m =
[[130 132 128 120 122 139 140 140]
 [131 114 133 131 130 125 124 124]
 [126 150 123 138 134 118 117 117]]
Indices start at 0.
row 0 col 0: 130
row 2 col 4: 134
row 0 col 2: 128
row 0 col 4: 122
row 1 col 4: 130
row 1 col 3: 131
row 1 col 6: 124
row 2 col 0: 126
row 2 col 7: 117
row 2 col 2: 123

grid =
[[147 128 130 122 130 119 123 124 142 119 126 135 151 125 126 129]
 [110 128 138 147 118 120 124 120 109 120 116 128 122 124 118 134]
 [136 128 137 128 151 124 137 122 140 124 131 142 113 147 129 138]
 [106 128 139 122 118 122 121 144 109 122 140 114 113 141 140 143]
 [111 128 104 149 121 156 142 118 115 155 114 122 111 104 116 100]
 [123 128 106 113 115 150 130 145 126 149 140 109 127 117 140 110]]
Indices start at 0.
(0, 0)	147
(2, 6)	137
(0, 12)	151
(5, 5)	150
(2, 3)	128
(1, 6)	124
(3, 14)	140
(2, 13)	147
(4, 9)	155
(2, 14)	129
(0, 14)	126
(1, 15)	134
(0, 1)	128
(4, 13)	104
(3, 5)	122
(5, 3)	113
(4, 1)	128
(4, 14)	116
(3, 4)	118
(3, 1)	128
(3, 0)	106
(0, 5)	119
(3, 10)	140
(4, 3)	149
(1, 5)	120
(0, 4)	130
(0, 11)	135
(2, 5)	124
(0, 13)	125

B = [152, 152, 154, 102, 141, 113]
B[0]: 152
B[2]: 154

x =
[[130 125 120 146 134 132 122 122]
 [125 113 125 139 122 136 126 117]
 [113 103 111 128 119 118 131 129]
 [110  99 110 136 125 141 132 128]
 [107 104 104 138 121 122 135 151]
 [135 131 153 102 148 121 140 128]
 [127 131 122 134 122 105 129 148]
 [119 109 137 104 122 109 143 137]]
Indices start at 0.
(0, 0): 130
(6, 0): 127
(4, 6): 135
(7, 2): 137
(4, 2): 104
(1, 5): 136
(4, 0): 107
(3, 5): 141
(2, 1): 103
(2, 7): 129
(6, 5): 105
(2, 0): 113
(0, 6): 122
(0, 5): 132
(5, 5): 121
(1, 1): 113
(3, 4): 125
(1, 0): 125
(7, 6): 143
(3, 3): 136
(5, 4): 148
(3, 2): 110
(1, 2): 125
(3, 1): 99
(5, 1): 131

M =
[[126 139 121 123 131 132 134 128 127 122]
 [123 119 124 126 130 124 124 136 121 135]
 [118 128 127 145 121 141 135 121 143 121]
 [135 130 123 117 131 136 129 140 139 110]
 [135 124 129 136 114 131 134 134 129 128]
 [129 126 125 116 139 135 130 129 130 138]
 [132 127 127 127 126 128 129 132 128 125]
 [125 122 127 135 130 131 126 116 120 126]
 [126 120 122 130 125 131 129 135 124 136]
 [134 137 129 122 127 131 133 134 138 120]
 [105 122 133 137 142 137 122 117 154 126]
 [124 123 122 121 135 131 127 134 127 130]
 [133 133 130 124 131 129 129 123 128 124]
 [128 125 135 131 130 121 124 122 124 135]
 [128 134 130 125 130 124 128 127 127 129]
 [123 130 126 129 128 123 126 130 124 127]]
Indices start at 0.
(0, 0): 126
(5, 7): 129
(11, 5): 131
(14, 5): 124
(2, 8): 143
(13, 7): 122
(0, 5): 132
(13, 4): 130
(10, 2): 133
(7, 7): 116
(14, 3): 125
(10, 6): 122
(13, 6): 124
(8, 3): 130
(5, 9): 138
(1, 9): 135
(6, 8): 128
(14, 8): 127
(10, 9): 126
(14, 4): 130
(8, 2): 122
(0, 1): 139
(7, 0): 125
(12, 6): 129
(2, 1): 128
(12, 3): 124
(7, 2): 127
(7, 9): 126
(3, 4): 131
(15, 1): 130
(3, 0): 135
(11, 0): 124
(12, 5): 129
(15, 0): 123
(10, 5): 137
(5, 1): 126
(10, 4): 142

X =
[[140 129 134 128 124 115 121 142]
 [138 130 139 124 119 117 112 139]
 [120 135 119 128 130 116 152 131]
 [136 138 120 124 123 120 143 136]
 [141 128 131 128 112 127 116 125]]
X[-5,-8] -> 140
X[0,-4] -> 124
X[:, 2] -> [134, 139, 119, 120, 131]
X[2,-7] -> 135
X[0] -> [140, 129, 134, 128, 124, 115, 121, 142]
X[3,-5] -> 124
X[:, -8] -> [140, 138, 120, 136, 141]
X[4] -> [141, 128, 131, 128, 112, 127, 116, 125]
X[-5,7] -> 142
X[-3] -> [120, 135, 119, 128, 130, 116, 152, 131]
X[:, 7] -> [142, 139, 131, 136, 125]
X[1,7] -> 139
X[-1,-3] -> 127
X[-2,1] -> 138
X[3] -> [136, 138, 120, 124, 123, 120, 143, 136]
